Below are the code and all the weights of a small trained network. Each question names an input and a target symbol and asks about switching units off, where a switched-off unit gives its printed mean instead of its output.

import numpy as np


def w(rows, s, z=0):
    codes = np.array(rows[::2]) - 128.0
    scale = np.full(codes.shape[1], s)
    scale[-1] = z or s
    return codes * scale


def f(y):
    return y / 2 * (1 + np.tanh(0.7978845608 * (y + 0.044715 * y**3)))


def softmax(a):
    e = np.exp(a - a.max(-1, keepdims=True))
    return e / e.sum(-1, keepdims=True)


def log_softmax(a):
    a = a - a.max(-1, keepdims=True)
    return a - np.log(np.exp(a).sum(-1, keepdims=True))


def net(x, mask):
    ids = ['βγδζθλξπστφ'.index(c) for c in x.split()]
    T = len(ids)
    res = E[ids] + P[:T]
    q, k, v = (res @ M[0].T for M in (Q, K, V))
    z = softmax(np.where(np.tri(T) > 0, q @ k.T / 2**0.5, -1e9)) @ v
    res = res + np.where(mask[0], z, O[0][:, -1]) @ O[0][:, :-1]
    y = f(res @ A[0][:, :-1].T + A[0][:, -1])
    res = res + np.where(mask[1:25], y, B[0][:, -1]) @ B[0][:, :-1]
    return log_softmax(res[-1] @ U[:, :-1].T + U[:, -1])


Q, K, V, O, A, B = {}, {}, {}, {}, {}, {}
E = w([
[24,111,80,160],'β',
[175,55,65,80],'γ',
[31,98,102,206],'δ',
[135,25,91,150],'ζ',
[175,181,192,184],'θ',
[171,83,137,59],'λ',
[163,35,51,103],'ξ',
[25,118,11,170],'π',
[166,235,215,142],'σ',
[148,86,215,102],'τ',
[133,251,39,96],'φ',
],0.015)
P = w([
[242,216,121,254],'0',
[224,124,54,29],'1',
[199,126,62,27],'2',
[175,152,73,45],'3',
[180,152,74,29],'4',
[183,155,77,17],'5',
[186,154,77,29],'6',
[189,146,79,35],'7',
],0.008)
Q[0] = w([
[32,254,144,223],'H0',
[129,52,172,81],'H0',
],0.0092)
K[0] = w([
[62,133,126,9],'H0',
[164,89,98,183],'H0',
],0.014)
V[0] = w([
[136,2,19,175],'H0',
[208,240,18,6],'H0',
],0.009)
O[0] = w([
[188,158,45,199,131],'H0',
[102,233,60,9,253],'H0',
],0.013,0.0055)
A[0] = w([
[148,250,203,152,99],'N0',
[83,114,129,133,102],'N1',
[106,133,110,70,97],'N2',
[56,176,115,123,184],'N3',
[144,206,221,164,90],'N4',
[140,185,102,107,96],'N5',
[40,114,83,138,115],'N6',
[129,236,113,95,118],'N7',
[106,113,91,176,185],'N8',
[142,32,125,155,166],'N9',
[121,121,124,70,111],'N10',
[187,114,131,178,182],'N11',
[128,122,73,125,213],'N12',
[74,55,186,127,121],'N13',
[87,95,161,79,28],'N14',
[135,88,125,164,136],'N15',
[179,211,166,147,131],'N16',
[216,165,170,153,64],'N17',
[134,148,113,59,163],'N18',
[221,116,146,124,229],'N19',
[131,64,123,74,253],'N20',
[147,111,211,110,171],'N21',
[170,170,95,155,94],'N22',
[153,106,107,204,71],'N23',
],0.013,0.0054)
B[0] = w([
[103,98,140,56,166],'N0',
[224,57,126,153,127],'N1',
[136,210,92,164,196],'N2',
[192,42,187,28,188],'N3',
[191,83,16,52,143],'N4',
[95,96,162,208,203],'N5',
[190,73,106,11,149],'N6',
[121,63,173,187,250],'N7',
[180,166,143,61,152],'N8',
[149,147,239,122,171],'N9',
[149,166,109,199,182],'N10',
[124,173,56,89,164],'N11',
[78,175,180,96,181],'N12',
[154,56,11,173,159],'N13',
[253,121,49,229,152],'N14',
[145,105,140,78,149],'N15',
[88,72,50,53,158],'N16',
[232,157,119,140,146],'N17',
[107,129,141,203,225],'N18',
[49,178,116,33,171],'N19',
[68,118,222,156,174],'N20',
[68,103,93,92,160],'N21',
[137,124,42,150,166],'N22',
[138,108,179,174,159],'N23',
],0.0063,0.026)
U = w([
[166,180,198,225,101],'β',
[121,148,99,217,88],'γ',
[224,56,108,242,23],'δ',
[235,169,143,110,98],'ζ',
[104,175,108,23,66],'θ',
[197,96,219,113,145],'λ',
[153,35,128,201,189],'ξ',
[138,103,52,155,128],'π',
[111,2,188,78,90],'σ',
[104,155,204,16,253],'τ',
[8,152,196,157,215],'φ',
],0.0092,0.0041)

Each question gives the input, a string of symbols that net reads in full, and the target symbol t.
The units are the heads (2 rows each of Q, K, V and O) and the neurons (one row each of A and B). Each row of codes is followed by its name. A weight is (code - 128) times the scale printed after its matrix; where a second scale follows, it is the last column's (O, A, B and U).
mask holds one flag per unit, heads first, then neurons. A switched-off unit (its flag False) gives its mean, the last column of its rows in O or B, instead of its output. The means were averaged over made-up inputs and are rounded, as every weight is.
A unit's drop is (log p(t) with every unit on - log p(t) with that unit switched off) / (log p(t) with every unit on - log p(t) with every unit switched off).
The circuit of an input: a set's keep is (log p(t) with only the set's units on - log p(t) with every unit switched off) / (log p(t) with every unit on - log p(t) with every unit switched off). Starting from the 12 units with the biggest drops (on a tie, the unit counted first), units are removed one at a time, each time the one whose removal leaves the highest keep (on an exact tie, the one counted first), for as long as the keep stays at least 0.8.
circuit, biggest first: the units of the circuit, biggest drop first
most important unit: the unit with the biggest drop
k most important neurons: the k neurons with the biggest drops, biggest first
drop when u is switched off: that unit's drop, to one decimal
input τ ζ π γ, target σ: circuit, biggest first => H0, N2
input τ θ β ξ, target σ: circuit, biggest first => H0
input θ ξ δ λ, target ξ: circuit, biggest first => H0, N14, N13
input γ δ γ τ φ δ δ ζ, target γ: circuit, biggest first => H0, N3, N12
input σ β β π δ β θ γ, target δ: circuit, biggest first => H0, N14, N13, N10
input γ τ θ τ π β, target τ: circuit, biggest first => N6, N13
input δ θ λ γ ξ, target λ: 2 most important neurons => N9, N23
input δ ζ ξ τ τ, target λ: circuit, biggest first => H0, N9, N19, N18
input τ β β, target τ: circuit, biggest first => N13, N6
input σ δ γ θ π ζ τ, target δ: 2 most important neurons => N14, N13
input τ π ξ, target σ: 2 most important neurons => N2, N13
input τ τ δ π γ ζ, target σ: 3 most important neurons => N2, N18, N10
input τ σ δ τ, target σ: 4 most important neurons => N2, N21, N18, N10
input γ θ λ ζ θ δ τ π, target τ: most important unit => N6
input β ζ γ σ, target σ: 3 most important neurons => N7, N3, N0
input τ δ ξ τ, target σ: 3 most important neurons => N2, N21, N18
input τ γ δ β ζ λ, target σ: 2 most important neurons => N2, N13
input π ζ τ, target θ: 2 most important neurons => N19, N7
input φ π δ γ φ δ λ τ, target β: 3 most important neurons => N14, N10, N2
input λ θ ξ φ π ζ, target φ: most important unit => N20
input σ λ β τ λ β ξ, target δ: drop when N14 is switched off => 2.2
input θ σ π ξ τ τ, target ξ: drop when N14 is switched off => 0.7
input ξ ζ φ, target φ: drop when N10 is switched off => 0.0
input γ λ γ, target γ: drop when N3 is switched off => 0.1
